Below is a small trained network, with its code and all its weights. Each question gives an input and a target symbol and asks what happens when units are switched off, that is, made to give their printed mean instead of their output.

import numpy as np


def w(rows, s, z=0):
    codes = np.array(rows[::2]) - 128.0
    scale = np.full(codes.shape[1], s)
    scale[-1] = z or s
    return codes * scale


def f(y):
    return np.maximum(y, 0)


def softmax(a):
    e = np.exp(a - a.max(-1, keepdims=True))
    return e / e.sum(-1, keepdims=True)


def log_softmax(a):
    a = a - a.max(-1, keepdims=True)
    return a - np.log(np.exp(a).sum(-1, keepdims=True))


def net(x, mask):
    ids = ['αβγηθξφψω'.index(c) for c in x.split()]
    T = len(ids)
    res = E[ids] + P[:T]
    r = res
    for j in range(2):
        rows = slice(2 * j, 2 * j + 2)
        q, k, v = (r @ M[0][rows].T for M in (Q, K, V))
        z = softmax(np.where(np.tri(T) > 0, q @ k.T / 2**0.5, -1e9)) @ v
        o = O[0][rows]
        res = res + np.where(mask[j], z, o[:, -1]) @ o[:, :-1]
    y = f(res @ A[0][:, :-1].T + A[0][:, -1])
    res = res + np.where(mask[2:18], y, B[0][:, -1]) @ B[0][:, :-1]
    return log_softmax(res[-1] @ U[:, :-1].T + U[:, -1])


Q, K, V, O, A, B = {}, {}, {}, {}, {}, {}
E = w([
[173,129,127,174,123],'α',
[129,140,113,200,149],'β',
[138,75,149,252,123],'γ',
[151,114,130,171,105],'η',
[83,163,103,87,188],'θ',
[119,120,131,39,40],'ξ',
[94,117,79,115,159],'φ',
[123,184,167,75,90],'ψ',
[58,194,198,145,162],'ω',
],0.017)
P = w([
[182,117,138,121,205],'0',
[75,88,138,88,205],'1',
[80,92,100,210,128],'2',
[205,178,209,228,153],'3',
[63,90,158,74,204],'4',
[62,114,62,190,79],'5',
[249,132,154,243,99],'6',
[60,78,187,55,183],'7',
[57,131,100,181,63],'8',
],0.012)
Q[0] = w([
[231,172,107,229,59],'h0',
[78,28,159,76,126],'h0',
[172,255,93,139,99],'h1',
[222,109,201,42,226],'h1',
],0.008)
K[0] = w([
[209,68,146,116,107],'h0',
[99,184,140,78,128],'h0',
[136,86,69,152,90],'h1',
[11,89,154,101,189],'h1',
],0.012)
V[0] = w([
[103,178,101,153,173],'h0',
[99,116,103,109,142],'h0',
[119,190,148,188,170],'h1',
[254,110,119,51,97],'h1',
],0.0092)
O[0] = w([
[66,95,174,167,194,214],'h0',
[122,175,28,109,56,254],'h0',
[213,81,215,100,186,146],'h1',
[255,150,72,105,115,57],'h1',
],0.0081,0.00091)
A[0] = w([
[76,100,157,221,129,231],'n0',
[70,238,158,121,155,166],'n1',
[158,132,152,161,46,67],'n2',
[101,213,135,100,134,29],'n3',
[120,238,156,140,142,191],'n4',
[193,145,230,77,71,122],'n5',
[135,188,26,127,147,197],'n6',
[62,153,124,88,143,193],'n7',
[190,40,67,100,146,219],'n8',
[125,50,134,20,99,16],'n9',
[62,176,124,120,163,65],'n10',
[207,232,100,176,250,252],'n11',
[153,140,206,195,150,234],'n12',
[66,149,74,157,91,72],'n13',
[159,67,152,255,143,115],'n14',
[129,21,113,131,52,233],'n15',
],0.0096,0.0027)
B[0] = w([
[157,187,114,37,76,253],'n0',
[66,108,87,185,69,214],'n1',
[63,54,104,132,101,188],'n2',
[186,202,139,106,102,155],'n3',
[213,29,169,112,61,177],'n4',
[89,96,97,208,166,200],'n5',
[181,68,200,84,14,205],'n6',
[139,253,118,75,153,227],'n7',
[187,58,233,122,120,184],'n8',
[152,141,169,108,188,204],'n9',
[115,85,119,107,133,198],'n10',
[134,45,162,132,71,206],'n11',
[125,117,153,63,130,232],'n12',
[175,158,3,206,50,186],'n13',
[84,164,74,108,97,225],'n14',
[126,210,131,150,181,229],'n15',
],0.0068,0.0077)
U = w([
[136,34,156,87,111,105],'α',
[78,69,121,152,108,154],'β',
[134,127,77,152,76,52],'γ',
[153,152,108,140,141,215],'η',
[109,208,90,115,185,254],'θ',
[176,254,100,110,136,103],'ξ',
[98,134,25,110,134,75],'φ',
[106,210,90,166,111,100],'ψ',
[97,156,149,97,163,90],'ω',
],0.011,0.0035)

Each question gives the input, a string of symbols that net reads in full, and the target symbol t.
The units are the heads (2 rows each of Q, K, V and O) and the neurons (one row each of A and B). Each row of codes is followed by its name. A weight is (code - 128) times the scale printed after its matrix; where a second scale follows, it is the last column's (O, A, B and U).
mask holds one flag per unit, heads first, then neurons. A switched-off unit (its flag False) gives its mean, the last column of its rows in O or B, instead of its output. The means were averaged over made-up inputs and are rounded, as every weight is.
A unit's drop is (log p(t) with every unit on - log p(t) with that unit switched off) / (log p(t) with every unit on - log p(t) with every unit switched off).
The circuit of an input: a set's keep is (log p(t) with only the set's units on - log p(t) with every unit switched off) / (log p(t) with every unit on - log p(t) with every unit switched off). Starting from the 12 units with the biggest drops (on a tie, the unit counted first), units are removed one at a time, each time the one whose removal leaves the highest keep (on an exact tie, the one counted first), for as long as the keep stays at least 0.8.
units of the circuit, in order: the units of the circuit, biggest drop first
most important unit: the unit with the biggest drop
k most important neurons: the k neurons with the biggest drops, biggest first
which heads matter: for each layer, one digit per head in row order, 1 if its drop is at least 0.15 and else 0, layers parted by /
drop when u is switched off: that unit's drop, to one decimal
input ξ ξ ω, target γ: units of the circuit, in order => h1; n4; n13; n6
input β ξ β ξ, target β: units of the circuit, in order => n5; n7; n0
input θ ω ω ξ ξ θ, target γ: units of the circuit, in order => h1; n6; n13
input ξ ξ φ, target γ: units of the circuit, in order => h1; n13; n6
input φ θ γ, target ψ: units of the circuit, in order => n14; n15
input ψ θ ξ ω ψ φ γ, target α: most important unit => n12
input φ φ η θ, target α: 2 most important neurons => n4; n11
input α ω ω, target α: which heads matter => 01
input ξ ψ ξ γ, target α: which heads matter => 10
input ξ β ξ β γ η α α φ, target α: which heads matter => 01
input ξ φ ξ φ θ θ α, target α: units of the circuit, in order => n11; h0
input η ξ φ β, target α: which heads matter => 00
input ξ ω α φ, target α: which heads matter => 00
input ξ φ γ, target γ: units of the circuit, in order => h1; n13
input ξ γ θ η, target α: units of the circuit, in order => n12; n11
input ξ η ξ ω, target α: 3 most important neurons => n4; n11; n12
input γ θ ψ ξ ξ, target θ: which heads matter => 00
input ω α ξ ξ α ξ φ α, target ω: which heads matter => 01
input θ γ β β φ, target θ: most important neuron => n7
input η φ θ φ φ γ φ α, target θ: units of the circuit, in order => n6; n11; n4
input φ φ η η θ φ α ψ, target θ: 3 most important neurons => n7; n6; n11
input ξ φ ω ξ α, target ω: most important neuron => n13
input ξ φ γ φ ξ ξ ξ φ γ, target γ: which heads matter => 01
input ω ω φ ψ, target α: 3 most important neurons => n4; n12; n15
input φ ξ φ ω β, target ω: drop when n13 is switched off => 0.2
input φ η φ ξ ω φ, target γ: drop when h1 is switched off => 0.7
input φ ω α γ β ξ, target θ: drop when n15 is switched off => 0.2
input ξ η θ, target γ: drop when n11 is switched off => 0.1
input θ ξ ξ η, target α: most important unit => n11
